Below is a small trained network, with its code and all its weights. Each question gives an input and a class and asks what happens when units are switched off, that is, made to give their printed mean instead of their output.

import numpy as np


def w(rows, s, z=0):
    codes = np.array(rows[::2]) - 128.0
    scale = np.full(codes.shape[1], s)
    scale[-1] = z or s
    return codes * scale


def norm(h):
    return h / np.sqrt((h * h).mean(-1, keepdims=True) + 1e-5)


def f(y):
    return np.maximum(y, 0)


def log_softmax(a):
    a = a - a.max(-1, keepdims=True)
    return a - np.log(np.exp(a).sum(-1, keepdims=True))


def net(x, mask):
    res = np.array(x, float).reshape(1, 4) / 4 @ E
    u = 0
    for l in range(3):
        y = f(norm(res) @ A[l][:, :-1].T + A[l][:, -1])
        res = res + np.where(mask[u : u + 5], y, B[l][:, -1]) @ B[l][:, :-1]
        u += 5
    return log_softmax(norm(res)[-1] @ U[:, :-1].T + U[:, -1])


A, B = {}, {}
E = w([
[101,164,82,227,16,196],'x0',
[166,228,117,38,57,128],'x1',
[40,141,60,46,126,152],'x2',
[82,197,234,115,112,255],'x3',
],0.0067)
A[0] = w([
[167,156,100,96,98,85,4],'0.n0',
[114,106,134,4,179,136,121],'0.n1',
[165,183,220,86,159,255,247],'0.n2',
[182,91,160,230,177,37,32],'0.n3',
[59,160,145,87,201,138,61],'0.n4',
],0.0095,0.0032)
B[0] = w([
[129,77,158,203,156,190,162],'0.n0',
[47,171,142,22,94,59,216],'0.n1',
[13,118,116,107,32,59,254],'0.n2',
[159,184,181,202,222,121,210],'0.n3',
[98,121,147,156,2,139,174],'0.n4',
],0.0082,0.0081)
A[1] = w([
[97,57,67,55,158,95,1],'1.n0',
[176,129,114,178,38,173,33],'1.n1',
[43,129,69,105,81,223,153],'1.n2',
[158,98,74,123,115,104,113],'1.n3',
[82,6,136,85,184,103,96],'1.n4',
],0.012,0.0035)
B[1] = w([
[123,186,152,136,128,70,179],'1.n0',
[130,115,90,69,82,172,165],'1.n1',
[132,86,147,137,245,150,255],'1.n2',
[125,123,180,179,80,112,149],'1.n3',
[103,182,133,107,55,124,176],'1.n4',
],0.012,0.009)
A[2] = w([
[111,155,116,209,122,98,3],'2.n0',
[206,176,66,48,220,119,91],'2.n1',
[120,143,165,79,141,53,195],'2.n2',
[119,171,169,5,168,179,75],'2.n3',
[231,53,114,195,146,181,14],'2.n4',
],0.012,0.0041)
B[2] = w([
[176,122,226,229,130,28,163],'2.n0',
[82,45,54,140,210,201,156],'2.n1',
[144,208,80,85,74,234,254],'2.n2',
[199,201,73,71,111,1,205],'2.n3',
[16,198,247,112,66,104,174],'2.n4',
],0.0086,0.0091)
U = w([
[69,229,133,73,88,104,229],'0',
[163,132,194,248,156,100,166],'1',
[176,51,99,129,121,82,2],'2',
[26,47,112,168,185,212,130],'3',
[204,103,96,125,49,179,49],'4',
[207,163,73,91,233,154,138],'5',
],0.017,0.0054)

Each question gives the input, the list of numbers given to net, and the class t.
The units are the neurons (one row each of A and B). Each row of codes is followed by its name. A weight is (code - 128) times the scale printed after its matrix; where a second scale follows, it is the last column's (A, B and U).
mask holds one flag per neuron, layer by layer. A switched-off neuron (its flag False) gives its mean, the last column of its row in B, instead of its output. The means were averaged over made-up inputs and are rounded, as every weight is.
A unit's drop is (log p(t) with every unit on - log p(t) with that unit switched off) / (log p(t) with every unit on - log p(t) with every unit switched off).
The circuit of an input: a set's keep is (log p(t) with only the set's units on - log p(t) with every unit switched off) / (log p(t) with every unit on - log p(t) with every unit switched off). Starting from the 12 units with the biggest drops (on a tie, the unit counted first), units are removed one at a time, each time the one whose removal leaves the highest keep (on an exact tie, the one counted first), for as long as the keep stays at least 0.8.
circuit, biggest first: the units of the circuit, biggest drop first
most important unit: the unit with the biggest drop
top k neurons: the k neurons with the biggest drops, biggest first
top k neurons in layer l: the k neurons of layer l with the biggest drops, biggest first
drop of u: that unit's drop, to one decimal
input [6,-1,-2,-1], class 4: circuit, biggest first	[1.n1; 0.n1]
input [7,4,-6,0], class 4: circuit, biggest first	[1.n1; 0.n1; 2.n4]
input [-4,-2,-1,-6], class 5: top 2 neurons in layer 0	[0.n3; 0.n2]
input [-3,6,-3,-5], class 5: circuit, biggest first	[0.n2; 2.n1]
input [-2,-3,-1,-1], class 1: top 3 neurons	[0.n3; 1.n2; 0.n1]
input [-4,2,-1,-7], class 5: top 4 neurons	[0.n2; 0.n3; 2.n4; 0.n4]
input [3,5,-6,0], class 4: circuit, biggest first	[0.n1; 1.n1; 2.n4]
input [7,4,-2,1], class 4: circuit, biggest first	[1.n1; 0.n1; 2.n4]
input [5,1,-4,1], class 4: circuit, biggest first	[1.n1; 0.n1]
input [0,-7,1,3], class 3: top 2 neurons	[2.n3; 1.n0]
input [5,4,5,-2], class 3: most important unit	1.n2
input [-7,0,-5,-4], class 5: top 2 neurons in layer 0	[0.n3; 0.n2]
input [8,1,4,-7], class 3: top 2 neurons	[1.n1; 2.n3]
input [5,1,-3,4], class 3: most important unit	0.n2
input [-8,-1,-7,-5], class 5: top 2 neurons	[0.n3; 0.n2]
input [8,8,-6,-5], class 4: top 2 neurons	[1.n1; 1.n2]
input [-3,-6,-2,-2], class 1: top 2 neurons	[0.n3; 1.n2]
input [4,6,3,-2], class 5: top 2 neurons	[1.n1; 2.n3]
input [8,-1,1,-8], class 1: top 2 neurons in layer 2	[2.n2; 2.n0]
input [7,0,-3,3], class 3: top neuron	[1.n2]
input [-6,-3,-3,-4], class 5: top 2 neurons	[0.n3; 0.n2]
input [5,-2,1,-6], class 1: drop of 0.n3	0.0
input [3,5,6,-5], class 3: drop of 0.n1	0.1
input [6,1,-6,-4], class 1: drop of 2.n2	0.2
